Here is a tiny trained network, its code and every weight. The questions are about switching its units off for an input and a class, where a switched-off unit gives its printed mean instead of its output.

import numpy as np


def w(rows, s, z=0):
    codes = np.array(rows[::2]) - 128.0
    scale = np.full(codes.shape[1], s)
    scale[-1] = z or s
    return codes * scale


def norm(h):
    return h / np.sqrt((h * h).mean(-1, keepdims=True) + 1e-5)


def f(y):
    return y / 2 * (1 + np.tanh(0.7978845608 * (y + 0.044715 * y**3)))


def log_softmax(a):
    a = a - a.max(-1, keepdims=True)
    return a - np.log(np.exp(a).sum(-1, keepdims=True))


def net(x, mask):
    res = np.array(x, float).reshape(1, 8) / 4 @ E
    u = 0
    for l in range(2):
        y = f(norm(res) @ A[l][:, :-1].T + A[l][:, -1])
        res = res + np.where(mask[u : u + 11], y, B[l][:, -1]) @ B[l][:, :-1]
        u += 11
    return log_softmax(norm(res)[-1] @ U[:, :-1].T + U[:, -1])


A, B = {}, {}
E = w([
[117,62,123,135],'x0',
[84,121,109,140],'x1',
[145,72,91,239],'x2',
[160,117,2,182],'x3',
[35,157,95,101],'x4',
[96,224,124,193],'x5',
[27,93,105,99],'x6',
[130,46,139,160],'x7',
],0.0047)
A[0] = w([
[63,165,61,170,155],'L0N1',
[88,225,190,120,70],'L0N2',
[172,136,175,113,104],'L0N3',
[132,99,163,169,63],'L0N4',
[131,77,170,98,140],'L0N5',
[172,99,94,158,70],'L0N6',
[75,87,33,87,65],'L0N7',
[67,95,201,163,79],'L0N8',
[11,82,160,205,4],'L0N9',
[104,92,12,122,101],'L0N10',
[184,103,71,104,192],'L0N11',
],0.011,0.0024)
B[0] = w([
[80,76,59,118,224],'L0N1',
[116,132,84,81,253],'L0N2',
[130,97,57,171,170],'L0N3',
[162,253,122,103,139],'L0N4',
[32,82,253,195,180],'L0N5',
[131,124,29,143,163],'L0N6',
[130,200,168,248,194],'L0N7',
[17,16,26,103,175],'L0N8',
[106,86,85,38,209],'L0N9',
[129,57,79,195,203],'L0N10',
[27,98,189,139,188],'L0N11',
],0.0058,0.0044)
A[1] = w([
[139,46,141,85,195],'L1N1',
[229,221,153,213,186],'L1N2',
[174,40,185,55,168],'L1N3',
[82,147,104,110,76],'L1N4',
[160,175,172,180,116],'L1N5',
[147,88,133,166,253],'L1N6',
[128,190,186,63,92],'L1N7',
[208,112,120,1,168],'L1N8',
[123,111,84,225,163],'L1N9',
[197,153,187,183,117],'L1N10',
[164,172,122,46,71],'L1N11',
],0.01,0.0026)
B[1] = w([
[171,90,183,188,207],'L1N1',
[227,42,180,35,207],'L1N2',
[100,181,210,174,213],'L1N3',
[149,84,58,77,163],'L1N4',
[132,122,49,54,136],'L1N5',
[162,147,194,149,206],'L1N6',
[170,203,92,120,198],'L1N7',
[73,199,139,194,195],'L1N8',
[203,209,95,138,253],'L1N9',
[99,79,77,68,156],'L1N10',
[74,253,148,112,172],'L1N11',
],0.0068,0.0044)
U = w([
[63,52,190,147,117],'0',
[165,97,101,185,148],'1',
[103,247,149,41,148],'2',
[54,69,92,52,85],'3',
[106,136,82,196,186],'4',
[169,123,186,137,5],'5',
[97,90,247,173,101],'6',
[219,102,140,41,192],'7',
],0.015,0.0029)

Each question gives the input, the list of numbers given to net, and the class t.
The units are the neurons (one row each of A and B). Each row of codes is followed by its name. A weight is (code - 128) times the scale printed after its matrix; where a second scale follows, it is the last column's (A, B and U).
mask holds one flag per neuron, layer by layer. A switched-off neuron (its flag False) gives its mean, the last column of its row in B, instead of its output. The means were averaged over made-up inputs and are rounded, as every weight is.
A unit's drop is (log p(t) with every unit on - log p(t) with that unit switched off) / (log p(t) with every unit on - log p(t) with every unit switched off).
The circuit of an input: a set's keep is (log p(t) with only the set's units on - log p(t) with every unit switched off) / (log p(t) with every unit on - log p(t) with every unit switched off). Starting from the 12 units with the biggest drops (on a tie, the unit counted first), units are removed one at a time, each time the one whose removal leaves the highest keep (on an exact tie, the one counted first), for as long as the keep stays at least 0.8.
circuit, biggest first: the units of the circuit, biggest drop first
k most important neurons: the k neurons with the biggest drops, biggest first
top k neurons in layer l: the k neurons of layer l with the biggest drops, biggest first
drop of u: that unit's drop, to one decimal
input [5,-5,1,2,4,7,2,2], class 3: circuit, biggest first -> L0N9
input [1,-8,6,4,-8,7,2,-5], class 7: circuit, biggest first -> L1N2, L0N8
input [7,-2,1,6,0,1,-7,3], class 7: top 4 neurons in layer 0 -> L0N8, L0N1, L0N9, L0N5
input [5,0,3,6,-8,-3,-6,-2], class 7: circuit, biggest first -> L1N2, L0N8
input [-5,4,6,0,-5,7,3,-8], class 7: circuit, biggest first -> L0N8, L1N2
input [3,-6,-2,3,1,-2,-5,6], class 6: 2 most important neurons -> L0N11, L0N7
input [6,-8,3,7,-6,-8,1,5], class 6: circuit, biggest first -> L0N11, L1N6, L1N3
input [-1,0,-5,-5,-2,-2,-6,3], class 6: 2 most important neurons -> L0N5, L0N3
input [0,1,1,-5,-1,6,5,7], class 3: 2 most important neurons -> L0N8, L0N9
input [-7,-4,4,3,-8,-4,-1,1], class 7: 2 most important neurons -> L1N2, L0N8
input [-5,7,-4,8,-1,-4,8,-2], class 4: drop of L0N7 -> 0.4
input [2,3,-4,-3,5,-8,4,6], class 6: drop of L0N10 -> 0.0
input [2,0,-8,-1,-7,-8,5,8], class 6: drop of L1N3 -> 0.1
input [-7,7,1,2,-3,4,-8,7], class 7: circuit, biggest first -> L1N2
